Below is a small trained network, with its code and all its weights. Each question gives an input and a target symbol and asks what happens when units are switched off, that is, made to give their printed mean instead of their output.

import numpy as np


def w(rows, s, z=0):
    codes = np.array(rows[::2]) - 128.0
    scale = np.full(codes.shape[1], s)
    scale[-1] = z or s
    return codes * scale


def f(y):
    return np.maximum(y, 0)


def softmax(a):
    e = np.exp(a - a.max(-1, keepdims=True))
    return e / e.sum(-1, keepdims=True)


def log_softmax(a):
    a = a - a.max(-1, keepdims=True)
    return a - np.log(np.exp(a).sum(-1, keepdims=True))


def net(x, mask):
    ids = ['αβεζθστφψω'.index(c) for c in x.split()]
    T = len(ids)
    res = E[ids] + P[:T]
    u = 0
    for l in range(2):
        r = res
        for j in range(3):
            rows = slice(2 * j, 2 * j + 2)
            q, k, v = (r @ M[l][rows].T for M in (Q, K, V))
            z = softmax(np.where(np.tri(T) > 0, q @ k.T / 2**0.5, -1e9)) @ v
            o = O[l][rows]
            res = res + np.where(mask[u + j], z, o[:, -1]) @ o[:, :-1]
        u += 3
        y = f(res @ A[l][:, :-1].T + A[l][:, -1])
        res = res + np.where(mask[u : u + 4], y, B[l][:, -1]) @ B[l][:, :-1]
        u += 4
    return log_softmax(res[-1] @ U[:, :-1].T + U[:, -1])


Q, K, V, O, A, B = {}, {}, {}, {}, {}, {}
E = w([
[160,156,163,97],'α',
[201,145,139,164],'β',
[17,58,3,85],'ε',
[106,75,144,78],'ζ',
[181,90,132,189],'θ',
[117,36,113,124],'σ',
[157,71,186,116],'τ',
[198,140,219,130],'φ',
[134,195,74,87],'ψ',
[191,222,34,175],'ω',
],0.017)
P = w([
[108,138,154,116],'0',
[162,88,139,91],'1',
[155,195,126,106],'2',
[205,64,126,73],'3',
[182,183,104,107],'4',
[250,42,103,55],'5',
[190,179,102,85],'6',
],0.015)
Q[0] = w([
[85,139,106,133],'0.h0',
[80,104,129,143],'0.h0',
[163,108,148,179],'0.h1',
[254,121,90,77],'0.h1',
[184,141,117,44],'0.h2',
[188,118,73,103],'0.h2',
],0.016)
K[0] = w([
[179,104,204,157],'0.h0',
[132,192,136,186],'0.h0',
[116,157,118,105],'0.h1',
[217,71,90,72],'0.h1',
[233,68,53,72],'0.h2',
[241,99,137,7],'0.h2',
],0.011)
V[0] = w([
[72,123,170,98],'0.h0',
[69,137,182,118],'0.h0',
[112,52,100,158],'0.h1',
[100,137,19,250],'0.h1',
[90,101,231,2],'0.h2',
[115,163,55,114],'0.h2',
],0.0082)
O[0] = w([
[107,178,121,139,120],'0.h0',
[162,64,120,129,102],'0.h0',
[48,88,170,151,130],'0.h1',
[97,114,75,181,2],'0.h1',
[106,142,180,54,193],'0.h2',
[115,132,5,116,108],'0.h2',
],0.011,0.0094)
A[0] = w([
[75,254,138,145,117],'0.n0',
[181,116,125,42,160],'0.n1',
[114,234,167,204,172],'0.n2',
[121,119,61,138,253],'0.n3',
],0.0077,0.0034)
B[0] = w([
[122,2,196,143,153],'0.n0',
[196,159,126,32,254],'0.n1',
[32,56,151,44,149],'0.n2',
[137,199,157,97,160],'0.n3',
],0.0083,0.015)
Q[1] = w([
[152,175,109,215],'1.h0',
[114,112,154,52],'1.h0',
[132,67,145,123],'1.h1',
[49,165,57,247],'1.h1',
[135,79,130,97],'1.h2',
[79,121,180,123],'1.h2',
],0.012)
K[1] = w([
[117,203,160,137],'1.h0',
[228,26,91,72],'1.h0',
[138,108,206,235],'1.h1',
[10,246,201,164],'1.h1',
[255,68,182,58],'1.h2',
[100,62,177,92],'1.h2',
],0.0068)
V[1] = w([
[124,69,81,79],'1.h0',
[39,158,71,104],'1.h0',
[202,138,146,210],'1.h1',
[100,254,88,95],'1.h1',
[60,93,129,113],'1.h2',
[225,165,124,149],'1.h2',
],0.009)
O[1] = w([
[61,36,44,51,178],'1.h0',
[22,157,80,90,5],'1.h0',
[165,149,193,254,56],'1.h1',
[248,166,49,82,151],'1.h1',
[171,78,156,56,45],'1.h2',
[59,190,192,149,240],'1.h2',
],0.0082,0.016)
A[1] = w([
[58,112,255,135,118],'1.n0',
[42,58,103,88,76],'1.n1',
[144,181,180,127,31],'1.n2',
[111,85,220,183,254],'1.n3',
],0.0094,0.0031)
B[1] = w([
[175,26,150,186,247],'1.n0',
[79,140,173,189,190],'1.n1',
[48,209,193,129,229],'1.n2',
[180,130,47,254,214],'1.n3',
],0.0096,0.016)
U = w([
[101,193,182,59,164],'α',
[165,169,112,141,193],'β',
[27,139,160,98,174],'ε',
[118,43,140,6,58],'ζ',
[142,99,74,150,73],'θ',
[93,29,126,85,66],'σ',
[199,71,139,71,124],'τ',
[97,185,196,134,1],'φ',
[244,101,56,46,128],'ψ',
[98,254,90,146,160],'ω',
],0.0068,0.0054)

Each question gives the input, a string of symbols that net reads in full, and the target symbol t.
The units are the heads (2 rows each of Q, K, V and O) and the neurons (one row each of A and B). Each row of codes is followed by its name. A weight is (code - 128) times the scale printed after its matrix; where a second scale follows, it is the last column's (O, A, B and U).
mask holds one flag per unit, layer by layer, with each layer's heads first. A switched-off unit (its flag False) gives its mean, the last column of its rows in O or B, instead of its output. The means were averaged over made-up inputs and are rounded, as every weight is.
A unit's drop is (log p(t) with every unit on - log p(t) with that unit switched off) / (log p(t) with every unit on - log p(t) with every unit switched off).
The circuit of an input: a set's keep is (log p(t) with only the set's units on - log p(t) with every unit switched off) / (log p(t) with every unit on - log p(t) with every unit switched off). Starting from the 12 units with the biggest drops (on a tie, the unit counted first), units are removed one at a time, each time the one whose removal leaves the highest keep (on an exact tie, the one counted first), for as long as the keep stays at least 0.8.
units of the circuit, in order: the units of the circuit, biggest drop first
unit that matters most: the unit with the biggest drop
k most important neurons: the k neurons with the biggest drops, biggest first
k most important neurons of layer l: the k neurons of layer l with the biggest drops, biggest first
input ψ σ α ε φ, target ε: units of the circuit, in order => [1.h0; 0.h1]
input θ σ α τ φ σ α, target σ: most important neuron => [1.n0]
input ε α β θ, target θ: units of the circuit, in order => [1.h1; 1.n3; 1.n0; 0.h2]
input α φ ψ α τ, target α: 2 most important neurons of layer 0 => [0.n1; 0.n0]
input τ ω α, target ω: units of the circuit, in order => [0.h2; 1.n0]
input τ α ψ ω φ ε, target ε: units of the circuit, in order => [1.h0; 1.n1]
input τ ζ σ ω, target ω: 2 most important neurons => [0.n3; 1.n0]
input ε ψ α α ζ β, target β: units of the circuit, in order => [1.h1; 1.n3; 0.h2]
input τ ψ α ψ α α ε, target α: units of the circuit, in order => [1.n0; 1.n3]
input ε α ψ ζ β σ τ, target σ: units of the circuit, in order => [1.h1; 0.h1; 1.n0]
input φ τ α ψ, target ψ: units of the circuit, in order => [1.h1; 0.h2]
input α ψ α ε ψ ψ α, target ψ: units of the circuit, in order => [1.h1; 0.h2; 1.n2]
input ψ α ζ β α, target β: units of the circuit, in order => [1.h1; 1.n3; 0.h2; 1.h0]
input α θ ω α α τ ω, target τ: unit that matters most => 1.n0
input α ψ σ α ζ ψ α, target ψ: 2 most important neurons of layer 1 => [1.n2; 1.n1]
input α ω α ψ θ β φ, target β: units of the circuit, in order => [1.n3; 1.h1; 0.h2]
input α ω α ω σ ζ, target ζ: units of the circuit, in order => [0.n1; 0.n3; 1.h1; 0.h2]
input α ζ θ ω α ω θ, target ω: units of the circuit, in order => [0.h2; 1.h2; 1.n0]
input α θ ω, target θ: 3 most important neurons => [0.n0; 0.n2; 1.n3]
input α ε τ ψ α ω ω, target ω: units of the circuit, in order => [0.h2; 1.h2]
input τ β α ζ α, target ζ: 2 most important neurons => [0.n1; 1.n3]
input β φ τ β, target β: unit that matters most => 1.n3
input ψ θ α, target θ: 3 most important neurons => [1.n3; 0.n1; 1.n0]
input ψ τ α α ω, target α: 2 most important neurons => [1.n0; 1.n3]
input β ε τ, target ε: 3 most important neurons => [1.n1; 1.n0; 0.n1]
input ω α α τ τ, target τ: 3 most important neurons of layer 1 => [1.n0; 1.n1; 1.n3]
input ζ α σ β ψ, target β: 3 most important neurons of layer 1 => [1.n3; 1.n0; 1.n1]
input θ θ ζ ω ψ ε σ, target ε: unit that matters most => 1.h0
